Each new row is followed by what is left after taking away its nearest point in the smallest flat space through zero that holds the last named rows:
pas (5 x 22):
[[  4  22  -8   5 -36   1   7  18  35   4  25  24  -8   4   3   5 -40  14
  -13   4  -4  17]
 [ 11  -1   7  25   9  -3   3  -4  23 -11   3 -27   9   7  13 -22  -9   9
   -7 -23  19  -1]
 [-18 -15  13 -13  11  19 -27   5   1  20  15  -5  30   6   5  12   3  28
  -10  -9  14   3]
 [ 15   7  -5   1 -22  -2  13 -11   2   0   4  -5 -22   9 -15  18   8   6
   30   0   1  15]
 [ -9  -6  -5  -3  -6  -4   4  -2  -1  -3  -6  11   9  -7   0 -14  -8 -24
  -22   0  -3 -13]]
New rows:
[  5   4  25  13  11 -23   0  15  14 -11  13   9 -20  -5  14  16  10   1
   3   3   0  -3] -> [ -3  -8  24   5   1 -20  -1   5  11  -6  13  10  -9  -4   6  17  14  -9
  -3  -3   6  -8]
[  4  -2 -13  -9  -4  -1  13 -22  11  -7 -14  -2   0  -2 -13 -16  -4  -5
 -21 -14  -5 -12] -> [  4   4  -9 -13   7   4   3 -12   7  -1  -9  -1  -4  -1 -10  -3   0  15
 -10  -6  -9  -4]

moti (3 x 22):
[[  7   4  16  -8  11  -8  -6  -5   4   9 -14   4  -6  -8 -31   1   2 -14
    9   6  -2 -10]
 [-12  19  26   9   3  19   0   3  14   8  -2 -25 -12   2   7  -7 -13   1
   26  11 -24 -16]
 [  3   4   7  -1  12   2  -3 -16 -15  11  -9   3  14   2   1 -15  -6  -6
    0  17 -19 -12]]
New rows:
[  6  14  -7 -23   6   3  -3 -27 -15  22  11  -1  23   7   0   2  -9 -18
 -20   5  -7  -1] -> [  0  17  -4 -20  -3   7  -1 -12   3  15  17 -11   6   5  -1  13  -8 -14
 -11  -6   2   4]
[  6 -12 -15   4  -3 -23   3  -5  -3  -8  -8  26  22  14   9  -4  10 -13
  -2   6  -5  14] -> [ -1  -2  -1   8  -5 -15   3   3  13  -7  -7  11   7  13   7  -1   6 -12
  14   5 -10   9]
[-14  23  19   5   9   6 -17  20  21  -2 -11 -25 -24  -1   1   1  -9  -7
  22   9   1   2] -> [ -5   9  -3   0  10  -5 -17   9  -1  -5 -10  -4  -3   2   7  -3  -3  -7
  -2   9   9  11]

vusik (3 x 22):
[[-15 -23  19 -29 -13  17 -14  17 -27  13   3  15  32 -19   2 -22  22  11
    3   2  -5  22]
 [-14 -16  24 -12  -5   3   0  21  -7  12  13 -13  13 -10  -1  -6  12  12
   -8   2 -12  -4]
 [-11 -17  11  -7   5   3  -8  14  -1  -9   5   3  16  -6   2  -1  20  -3
  -18  15  -7  -1]]
New rows:
[ 12 -23  27  -8  -7   1 -20  15   4   1   1  18  32 -11  -6  -4  14  -7
  -8   7  27  18] -> [21 -7 21  6 -6 -8 -8  7 15  5  2  3 11 -2 -9  5 -5 -5 -1 -3 29  6]
[-13 -10  18   1  -4  -3  -1   5  10   5  22 -18   3  -9   5  11   7  -8
  -7  13  -9 -17] -> [ -4  -1   3   0  -8   1  -4 -10   4   5  11  -1   1  -7   6   6   0 -12
   8   7   1  -3]

Rogo (4 x 22):
[[ -6  17  -7   0 -24   4  14   1   0 -22   8   9  23   6  -9   7  -7 -20
   20   8  -5   8]
 [ -4  26  11   8 -21  -2   6 -11  22 -25  13  -3  33  -7   5   9   5 -12
   20  17 -11 -14]
 [ -4  26  -2  -2 -21   3   6  -3  10 -21   6   5  26  -6   2   8   2 -15
    9   8  -6   0]
 [  2  39 -12  -1 -23   8   2  -1  10 -16  -2  10  26 -17   9   9   8 -19
   -3   0  -3   2]]
New rows:
[ 10 -14  -5   3   2 -29  -7  18  14  20  21 -10  19 -11   4  16  11  -5
  -9   9  11 -25] -> [  7 -15 -14  -5  -3 -26  -2  24   3  17  20  -3  18  -4  -4  16   4 -11
  -8   6  13 -12]
[  3 -17  18   3   9   5  -2  -5  -2   4   7 -13 -13  -3  -6   3 -17  22
   4   2  -7  -7] -> [  5   2   5   1  -3  12   0  -2  -3  -1   3  -4  -3 -10  -4   7 -15  10
   0  -3  -6   0]

nir (2 x 22):
[[ 34 -23  -2 -32   0 -19  -5  -7 -20  15   6   4 -13  15   6 -16 -20 -26
   26   7 -12  10]
 [ 13 -13   5 -54   5 -43  -3   1 -14  -5   4  11   4  -8   9 -32  -1   4
   12  -6 -12 -10]]
New rows:
[ 17 -12  -6  14  -2   9   9   4  -5   3   5  -3  10  18  -4  16   9 -20
  17   8 -13  22] -> [  5  -6  -2   3   1  -3  10   8  -1  -8   4   1  19   6  -3   8  19  -4
   9   1 -13  11]
[-14   4   3 -13  18 -20   2   2  -1 -16   2   8   3  -9   5 -18   5  17
 -18  -7  -2 -16] -> [ -3  -1  -2   5  15  -2   1  -3  -3  -4   3   3  -7   5   2  -6  -6  -1
 -11   1  -1  -3]

kovu (5 x 22):
[[  8 -35 -14 -15  -9  -3  37  10 -16  34   3 -20   1  28   0   2  -2  20
   -1   3  -4 -30]
 [ 11 -15  19   7 -12 -49  -4   6   6 -28 -12   6  31  14  -7 -15   8 -10
   13  -6 -25 -16]
 [  8   0   4  -8   8  22   0 -13  19  -1 -14 -14  -4   6   0 -17 -15  21
   -6  11  15   7]
 [  3   4  20 -11 -15  19 -18  13   6   7   7  22   3   0   9 -10   5  13
    1  -3  -3 -13]
 [  1 -11 -20 -28   2   1   7   1   7   2   0   0  16  14   2   3   3   2
   -2   3 -14  -9]]
New rows:
[ -2 -10 -13   3   3   5  25   4  -6  16   0 -10   7  24   3   9  -1  -8
  -8  10   2  -2] -> [ -2   3   4   9   0   7   5   4   2   3  -1   3   9  15   5   2   1 -11
  -6   8   2   4]
[  1 -17 -25 -16   3  -5   2  -3  18  13  21  -9  15   3  14  13  12 -11
 -12  -9 -27  -4] -> [  5  -9   2   9   0  -2  -5  -6  19  10  15 -13   1  -6  12   0   4  -3
 -11  -9 -10   3]
[ -7   3  -5  37   4 -13  -1  -5 -14  -2  -4 -16  -8  -9 -11   4  -1 -16
  -5  -1  -6  16] -> [ -2  -2  -4  10  -3   6  -8   1  -2   5  -2  -5   3   2  -4  -4   0  -1
  -7   2 -13   3]

rit (4 x 22):
[[  9 -28  19 -13  18   8  -7  13   3   7   1   4  22   0  -2  -7 -10 -33
   21  -6  -8   0]
 [  6 -35  20 -19  22  12  -4  17 -12 -10   9   4  30   6   0  -7 -13 -32
   30 -23  -5 -14]
 [ -1 -14  11   2  18   6   7   4   1   0   4  -5  11  -5   6 -15  -5 -21
   23 -18   2   2]
 [  6 -14   9   0  30  11   0   5 -13   3  -3   7   8   2  -1  -9  -3 -22
   20 -26  -2  -5]]
New rows:
[  0  11 -10  -8   0 -10  -6 -21 -28  -8  -1  23   0  24 -21  17  -1  11
  -2 -17  -3 -26] -> [ -5   5   0  -1  -5 -15   2 -22   3   5   2   7   6   8 -12   1  -5  -5
   9  -3  -1  -4]
[  6  -9  14 -21   4  -3  -3   0  -4  12  13   6  -2 -18  18  -7 -21 -16
  19   2   7   1] -> [  5   5   4 -16  -1  -5  -3  -6 -11  10   9   9 -14 -15  16   0 -15   0
   6   3   9  -2]

Rul (3 x 22):
[[ -3  -4 -32 -20   1   6  16  11  -8 -28  -9  -3  -8  -1 -20   0 -27  20
   24  -3  -6   4]
 [ 11   8  -3 -13 -23 -11   9 -10  28  -2 -21   0  10  26  -1  -3  25 -27
    2  -6  23 -15]
 [ -3 -28  32  19  33  14  -2  -7 -15  -5  14   2   4 -15  28  12 -10 -18
   -2 -13  -6 -34]]
New rows:
[ -4  -7  19   2  -8 -12 -23  14 -12  24  18  11   5   0  14   6  20  15
  -9  10 -20  31] -> [  0 -17   7 -14  -8  -9  -5  13  -6  -1   3  10   7  10  10   9  12   4
  10  -2 -12   9]
[  1 -10   9   1  -3  -6   4 -15  24 -30 -21  13   0  11 -15  -8 -12  -1
  -9   8 -11 -18] -> [ -2  -6  14   9  -1  -6  -4 -13  18 -19 -13  14  -2   4 -14  -9 -11   7
 -17  14 -17  -6]

sos (2 x 22):
[[  7   2  -1  -5   0  -5   0   0  -2  -7 -24 -10 -22  -2  -3   9   8  -9
   -6   4   7  14]
 [  9  -8  -1   1  -4  -2   0  -1  -6  -9 -28 -19 -35  -7   6  22  14 -19
   -3  10   4  14]]
New rows:
[  8   0  -7  -4  11 -13   6  -6   8 -20 -44  -1 -28   0 -19   7   2  -6
 -12  -2  -1  21] -> [ -2 -10  -5   8   8  -3   6  -7   8 -10  -8   9  -2   0  -8   2  -7   1
   0  -4 -14  -1]
[ -1 -13   7  -3  -6   4  12  -4  -8  -7  26  10  11 -11   8  14 -13   1
  14  -9 -14 -15] -> [  5  -2   6 -14  -2  -4  12  -3  -7 -13   4   7  -1  -9  -3  12 -10   0
   5 -10  -4   0]
[ -2 -13  18  25 -10   9   1 -14  -8 -11  29   3   2 -12  20  12  -4   0
  12  10   0   1] -> [  2   4  17  11  -4  -1   1 -12  -4 -15  11   6  -1  -6   3   1  -5   6
   1   5  12  15]

pef (5 x 22):
[[ -9  24   8 -14 -13   2  -4 -12 -15  21 -24   6 -10  -3 -14  -2  31  12
  -22  -9   6  -7]
 [ -6   4  -7 -14 -12  -3   6   0 -21  12  -7  -8 -10   3 -10   3  16   8
    0  -4  14   6]
 [-22   7 -18 -21 -12   7  12   0 -10   9   2  -8 -15  11 -19 -17  26  37
  -13  -7   8  17]
 [-26   7 -19  -9   2   3   2  -5  12  10   0  -3  -9  11 -10 -11  12  34
   -9  -5   8  17]
 [ 27   8  18 -19 -23  11   7   3 -37   0  -3   5  -5 -12 -16  -9  24 -12
  -22  -3 -15 -19]]
New rows:
[ 11 -14  10   4   1  10  15  11  33  12  18  -7   3  -1  35  -4  -3   5
 -10 -30   2  10] -> [ 14  -9  12  -3  -7   7  15   9  17  21   9  -9  -1  -4  30   2   6   1
 -11 -32   9   7]
[  8 -11   7 -11 -17  -8  10 -10  16  16 -29   9 -10   6   5 -15   9   1
  -3 -22   7  17] -> [ 16 -19   7  -8 -14  -7  12  -5  18   7 -19   8  -6   5   9 -16  -1  -6
   2 -19   1  17]

zari (3 x 22):
[[  5  -7 -17  19  15 -27 -35   7  11  -9   0   1   6  17  18  -8   4  -9
   15 -12 -18 -25]
 [ -2  -8  -3  12   9  -5 -15   4   1  -1  -6  -2   7   6  11   1   0  -1
    7 -20 -10 -16]
 [ -1 -14 -15  23  22 -20 -45   6   9 -15  -6   1   3  18  20  -7  10  -3
   12 -10 -30 -28]]
New rows:
[  0   8 -16   3 -22 -15  25 -13   8   8 -16 -10   5 -14  13 -11   6   8
  10  -9   1 -15] -> [ -4   4 -15   3 -18  -9  18 -15   7   1 -19  -9  -1 -14  11 -12  13  14
   5   3  -8 -12]
[ 11  10  -2 -25 -10 -13  -8   2   4 -14  13  -1 -14  -9  10  -9   4  -4
   1   7  -3  41] -> [  5   1   3 -17  -4  -5 -11   4  -1 -10   3  -5  -6  -9  17  -3   2   0
   3 -18  -8  30]

Zanu (5 x 22):
[[  2   0   4  -5   4   0  18  -9  -3 -15 -10  17 -16   6  16   2 -17  22
   -1 -15 -12   5]
 [  5   2   0   5  10 -10  10 -15  -5 -11  -4  11 -23  16  10  -4  -9  20
    6 -14 -19  12]
 [ 15  11  -2  -6  13   6  18 -18 -10  -9  -5  13  -4  12  -7  -2   2  19
   -5  -5   7  -6]
 [  5   8  -8  15   6 -10   8 -19 -13  -9   2   6 -27  28   8  -7  -1  21
   13 -17 -17  16]
 [ 12  -8  -3  -4  11 -15  11 -25 -11 -32 -12  21 -15   4   9  -8 -21  46
   -9 -10 -24  17]]
New rows:
[  5 -13   4   1  18  11  -1  -7   3 -18 -16  11  23 -11  -6  -3   8  14
 -20   6  15 -14] -> [ -6 -10   3  16  11   7  -5   0   5  -8  -9   3   6   3   7  -2  10   2
  -2  -5   4  -5]
[  9  -4  11  40   5  -8 -32  22  17  -1   0 -24  17 -13   9   9  -4  -3
  -1   8  -5   5] -> [ 18   9  11  33  12   5  -9  11   9  -7  -6 -10  11   0  10  12  -5  11
  -3  -2   5  -4]
[ -1  -3  -2  -7  -9   1  11  20 -13  18   9 -23   1  -3   8   8  -7 -29
  -1   7  -6  -7] -> [ 10  -3  -6  -9   0  -5  15   5 -20   6   6 -15  -2   1   3   2  -9  -9
  -7   7 -11  -3]

Nuret (3 x 22):
[[ -2   7  -4   3   8   7  -3 -24  21   5  -7   8   5  11   4   5 -10  -1
    7  -7  -1 -18]
 [ 11 -14   3   5 -15  17  19 -15 -10  15   6  35  -5  -8 -13   9  12  14
    5  18 -16   2]
 [ 25  12 -33   2 -22 -15 -16   7  -1  -3 -21  13 -16   5  18 -15  -2 -33
   15   3  14 -32]]
New rows:
[-17   0   2   9  15   1  -5  -6  28  -8  20  -8   6  25 -15  14  -6  -7
  10 -19   2  12] -> [ -2  -5  -7  10  -4  -3  -2   6  11  -7  19   5  -5  17 -16   9   4 -13
  13  -7   2  12]
[ 13   2   3   3 -11  -6   6 -25  19  -1  19  16   3  -5  -7  -4 -18   5
  17  -6   0 -15] -> [ 10   1   7   0 -11 -14   4  -6   8  -8  23   1   2 -10  -7  -9 -15   4
  10  -6   4  -2]
[ -3   7   1   7 -12   1   8 -17   6   1 -14  14 -10  14  -3  32  11 -11
  12   8   2  -7] -> [ -9   7   7   4  -7  -6   5  -2   0  -6 -10  -3  -8  11  -3  29  12 -11
   5   5   6   5]

kopu (4 x 22):
[[  1   3  -6   7  -2  12 -24   1  -5  15   2   3   0   3  -6   4   1  -8
    1  11 -10  18]
 [  4   1 -21  -1 -16  13 -50   0  10  38   1 -13 -11   6 -11  -8  -9  -3
    2   5  -3  19]
 [  1   0   2   0  -4  23 -24  -2  -1  25  -9  -6   0   2 -13   1 -22 -12
  -13 -28   7  12]
 [ -7  11  -9 -18 -10   3 -14  -6   1  29 -16  -6  -2   4 -11  -7  -6  -6
    5 -15  18  -3]]
New rows:
[-11  11  24  -6  10   3  -3   6 -13   2   0  40   4  13  -8  23 -13  -2
 -28  -5  -6   0] -> [ -7   6  10 -13  -1 -12 -10   7   4   4   6  27  -7  14  -3  10 -10  13
 -21   5  -4  -9]
[ -6  20   6 -13  11   3  29  -6 -13   5  -3   8   6  -2  -2   0   6  -2
   4  -2  10  -1] -> [ 3  9 -1 -4  6  6 10 -2  0  7  9 -3 -3 -2  0 -5 -2  5 -2  2  1  7]
[ -2 -14  -5  16  -3  -4 -12  -9  24  -5   4   7   3   6  -9   4  20  23
 -14  -9  -5 -11] -> [ -8  -6  -3  12  -1  -1  -9 -12  15   1  -4  14   8   7 -13   8  23  15
 -11 -11  -1 -10]
